Below are the code and all the weights of a small trained network. Each question names an input and a class and asks about switching units off, where a switched-off unit gives its printed mean instead of its output.

import numpy as np


def w(rows, s, z=0):
    codes = np.array(rows[::2]) - 128.0
    scale = np.full(codes.shape[1], s)
    scale[-1] = z or s
    return codes * scale


def f(y):
    return np.maximum(y, 0)


def log_softmax(a):
    a = a - a.max(-1, keepdims=True)
    return a - np.log(np.exp(a).sum(-1, keepdims=True))


def net(x, mask):
    res = np.array(x, float).reshape(1, 2) / 4 @ E
    y = f(res @ A[0][:, :-1].T + A[0][:, -1])
    res = res + np.where(mask, y, B[0][:, -1]) @ B[0][:, :-1]
    return log_softmax(res[-1] @ U[:, :-1].T + U[:, -1])


A, B = {}, {}
E = w([
[89,81,82],'x0',
[6,124,172],'x1',
],0.013)
A[0] = w([
[112,140,197,128],'n1',
[106,160,173,127],'n2',
[77,150,152,102],'n3',
[150,149,95,119],'n4',
[105,131,102,252],'n5',
[143,80,117,110],'n6',
[174,197,200,144],'n7',
[171,112,210,140],'n8',
[57,119,96,97],'n9',
[94,81,140,106],'n10',
[141,163,135,30],'n11',
[160,112,145,84],'n12',
[203,122,99,105],'n13',
[104,111,79,44],'n14',
[144,122,119,103],'n15',
[157,116,125,121],'n16',
[206,103,162,68],'n17',
[127,161,99,103],'n18',
[211,114,100,107],'n19',
[104,150,128,112],'n20',
[139,125,127,218],'n21',
[88,125,109,116],'n22',
[166,140,171,32],'n23',
[99,75,125,124],'n24',
[123,141,82,187],'n25',
[105,129,151,118],'n26',
[167,113,120,118],'n27',
[198,196,122,173],'n28',
[142,166,99,74],'n29',
[133,108,77,151],'n30',
[127,133,123,105],'n31',
[148,142,161,138],'n32',
[139,97,70,127],'n33',
[194,175,183,32],'n34',
[137,100,3,123],'n35',
[170,126,180,36],'n36',
],0.022,0.0039)
B[0] = w([
[49,165,122,191],'n1',
[64,166,140,185],'n2',
[77,176,190,206],'n3',
[109,152,163,174],'n4',
[152,103,142,176],'n5',
[136,150,97,156],'n6',
[57,100,3,229],'n7',
[100,115,60,185],'n8',
[152,68,180,219],'n9',
[138,78,146,188],'n10',
[125,94,126,147],'n11',
[134,130,154,159],'n12',
[87,206,225,241],'n13',
[135,122,64,163],'n14',
[126,144,134,150],'n15',
[113,149,158,168],'n16',
[153,134,206,215],'n17',
[136,133,133,139],'n18',
[81,209,234,252],'n19',
[111,144,147,158],'n20',
[151,115,129,159],'n21',
[133,82,138,179],'n22',
[139,82,143,168],'n23',
[114,66,94,184],'n24',
[160,134,111,160],'n25',
[107,154,164,170],'n26',
[109,161,171,183],'n27',
[195,76,196,250],'n28',
[138,128,151,157],'n29',
[167,158,89,174],'n30',
[129,128,125,128],'n31',
[110,114,88,165],'n32',
[162,175,78,181],'n33',
[132,29,107,215],'n34',
[183,214,35,222],'n35',
[138,81,139,168],'n36',
],0.057,0.014)
U = w([
[254,36,126,240],'0',
[96,40,221,125],'1',
[87,200,77,180],'2',
[140,127,120,2],'3',
[123,63,69,155],'4',
[146,188,204,101],'5',
],0.0099,0.0049)

Each question gives the input, the list of numbers given to net, and the class t.
The units are the neurons (one row each of A and B). Each row of codes is followed by its name. A weight is (code - 128) times the scale printed after its matrix; where a second scale follows, it is the last column's (A, B and U).
mask holds one flag per neuron, in row order. A switched-off neuron (its flag False) gives its mean, the last column of its row in B, instead of its output. The means were averaged over made-up inputs and are rounded, as every weight is.
A unit's drop is (log p(t) with every unit on - log p(t) with that unit switched off) / (log p(t) with every unit on - log p(t) with every unit switched off).
unit that matters most: the unit with the biggest drop
top k neurons: the k neurons with the biggest drops, biggest first
drop when u is switched off: that unit's drop, to one decimal
input [-6,0], class 4: unit that matters most -> n7
input [-5,7], class 2: top 3 neurons -> (n28, n1, n34)
input [-4,-6], class 1: top 2 neurons -> (n34, n28)
input [-2,-3], class 1: top 3 neurons -> (n35, n34, n28)
input [-7,-1], class 1: top 2 neurons -> (n35, n28)
input [8,-2], class 2: top 2 neurons -> (n28, n35)
input [2,-1], class 2: top 2 neurons -> (n28, n17)
input [3,-1], class 2: top 2 neurons -> (n28, n34)
input [-5,-8], class 1: drop when n28 is switched off -> 1.0
input [-4,-1], class 1: drop when n35 is switched off -> 0.7
input [6,1], class 0: drop when n17 is switched off -> 0.0
